Below is a small trained network, with its code and all its weights. Each question gives an input and a class and asks what happens when units are switched off, that is, made to give their printed mean instead of their output.

import numpy as np


def w(rows, s, z=0):
    codes = np.array(rows[::2]) - 128.0
    scale = np.full(codes.shape[1], s)
    scale[-1] = z or s
    return codes * scale


def f(y):
    return y / 2 * (1 + np.tanh(0.7978845608 * (y + 0.044715 * y**3)))


def log_softmax(a):
    a = a - a.max(-1, keepdims=True)
    return a - np.log(np.exp(a).sum(-1, keepdims=True))


def net(x, mask):
    res = np.array(x, float).reshape(1, 8) / 4 @ E
    y = f(res @ A[0][:, :-1].T + A[0][:, -1])
    res = res + np.where(mask, y, B[0][:, -1]) @ B[0][:, :-1]
    return log_softmax(res[-1] @ U[:, :-1].T + U[:, -1])


A, B = {}, {}
E = w([
[83,59,102,238,86,78],'x0',
[30,153,136,140,97,214],'x1',
[111,134,78,125,227,77],'x2',
[92,79,217,103,198,99],'x3',
[86,162,34,91,114,68],'x4',
[132,124,53,151,83,162],'x5',
[226,127,117,134,163,92],'x6',
[137,2,41,86,156,166],'x7',
],0.0065)
A[0] = w([
[100,29,105,163,91,162,169],'neuron 1',
[232,126,128,83,144,127,190],'neuron 2',
[75,44,114,107,95,165,251],'neuron 3',
[130,184,70,195,63,115,153],'neuron 4',
[71,70,105,48,165,154,239],'neuron 5',
[176,94,157,55,156,148,217],'neuron 6',
[100,197,30,91,141,104,155],'neuron 7',
[31,160,140,146,71,228,182],'neuron 8',
[41,158,171,165,67,225,182],'neuron 9',
[175,78,57,157,125,124,102],'neuron 10',
[103,50,191,113,180,179,161],'neuron 11',
[99,253,123,17,194,93,197],'neuron 12',
[219,171,243,86,153,177,243],'neuron 13',
[128,151,184,205,154,65,252],'neuron 14',
[87,185,235,109,75,110,219],'neuron 15',
[255,135,119,59,142,127,218],'neuron 16',
[90,115,83,78,189,112,204],'neuron 17',
[63,151,136,218,76,194,114],'neuron 18',
[67,148,114,166,60,203,231],'neuron 19',
[117,165,201,140,137,77,154],'neuron 20',
[74,108,198,187,192,70,191],'neuron 21',
[114,98,74,125,149,93,116],'neuron 22',
[91,106,166,165,187,61,148],'neuron 23',
],0.0083,0.0032)
B[0] = w([
[108,184,139,98,168,104,221],'neuron 1',
[193,111,99,192,126,157,196],'neuron 2',
[142,177,151,113,181,99,235],'neuron 3',
[161,163,122,140,155,123,191],'neuron 4',
[131,182,133,105,172,110,225],'neuron 5',
[176,148,139,157,150,135,202],'neuron 6',
[146,165,155,114,169,126,191],'neuron 7',
[180,145,99,120,100,60,248],'neuron 8',
[187,124,92,145,86,70,251],'neuron 9',
[127,173,141,104,83,82,186],'neuron 10',
[166,160,104,121,188,184,206],'neuron 11',
[91,133,211,89,174,157,228],'neuron 12',
[133,112,255,143,85,238,254],'neuron 13',
[149,101,136,205,114,139,214],'neuron 14',
[127,113,186,116,12,91,232],'neuron 15',
[215,111,115,184,142,158,221],'neuron 16',
[109,166,164,84,155,128,197],'neuron 17',
[169,141,79,136,136,93,213],'neuron 18',
[157,157,128,137,126,79,241],'neuron 19',
[118,108,151,153,104,138,184],'neuron 20',
[135,74,152,175,115,177,217],'neuron 21',
[122,157,162,100,117,136,166],'neuron 22',
[110,94,165,165,101,181,188],'neuron 23',
],0.0094,0.0066)
U = w([
[157,136,40,135,136,91,108],'0',
[12,62,140,114,144,148,54],'1',
[140,77,146,154,61,173,205],'2',
[105,161,147,29,113,86,156],'3',
[86,92,79,86,103,179,2],'4',
[122,136,147,93,202,207,145],'5',
],0.011,0.0034)

Each question gives the input, the list of numbers given to net, and the class t.
The units are the neurons (one row each of A and B). Each row of codes is followed by its name. A weight is (code - 128) times the scale printed after its matrix; where a second scale follows, it is the last column's (A, B and U).
mask holds one flag per neuron, in row order. A switched-off neuron (its flag False) gives its mean, the last column of its row in B, instead of its output. The means were averaged over made-up inputs and are rounded, as every weight is.
A unit's drop is (log p(t) with every unit on - log p(t) with that unit switched off) / (log p(t) with every unit on - log p(t) with every unit switched off).
The circuit of an input: a set's keep is (log p(t) with only the set's units on - log p(t) with every unit switched off) / (log p(t) with every unit on - log p(t) with every unit switched off). Starting from the 12 units with the biggest drops (on a tie, the unit counted first), units are removed one at a time, each time the one whose removal leaves the highest keep (on an exact tie, the one counted first), for as long as the keep stays at least 0.8.
circuit, biggest first: the units of the circuit, biggest drop first
top k neurons: the k neurons with the biggest drops, biggest first
drop of u: that unit's drop, to one decimal
input [5,-3,4,-1,6,-4,2,-6], class 2: circuit, biggest first -> neuron 14; neuron 23
input [6,-7,7,8,4,-6,-1,-6], class 2: circuit, biggest first -> neuron 21
input [5,4,-1,7,5,6,-3,3], class 0: top 3 neurons -> neuron 12; neuron 13; neuron 15
input [4,2,5,4,4,0,6,7], class 3: circuit, biggest first -> neuron 10; neuron 17
input [0,-6,-1,1,2,-7,-7,7], class 5: circuit, biggest first -> neuron 15; neuron 9
input [2,5,6,3,-5,8,0,3], class 3: circuit, biggest first -> neuron 16; neuron 2; neuron 1
input [5,-4,6,8,5,1,0,5], class 1: circuit, biggest first -> neuron 23; neuron 16
input [2,6,4,8,-5,-5,0,0], class 2: circuit, biggest first -> neuron 21; neuron 15
input [4,0,-7,3,-8,1,1,6], class 5: circuit, biggest first -> neuron 11; neuron 1
input [2,-5,8,-3,2,-5,-3,5], class 3: top 2 neurons -> neuron 13; neuron 10
input [-6,5,-4,5,2,8,-8,3], class 3: top 2 neurons -> neuron 16; neuron 2
input [-2,-5,-6,-3,1,6,-2,6], class 0: top 2 neurons -> neuron 13; neuron 12
input [-8,6,-8,6,-8,-7,7,2], class 2: top 2 neurons -> neuron 15; neuron 13
input [0,-2,0,-5,-5,7,7,8], class 0: circuit, biggest first -> neuron 13
input [2,0,4,6,7,5,4,5], class 3: top 2 neurons -> neuron 10; neuron 13
input [3,3,1,-2,7,-6,4,6], class 3: drop of neuron 11 -> 0.1
input [-4,-8,7,5,1,-6,-3,-2], class 5: drop of neuron 12 -> 0.5
input [4,4,-1,2,-1,5,-2,5], class 0: drop of neuron 12 -> 0.1
input [5,0,-1,-6,2,4,-5,6], class 0: drop of neuron 13 -> 0.4
input [-6,-6,2,-7,-5,8,5,0], class 2: top neuron -> neuron 13
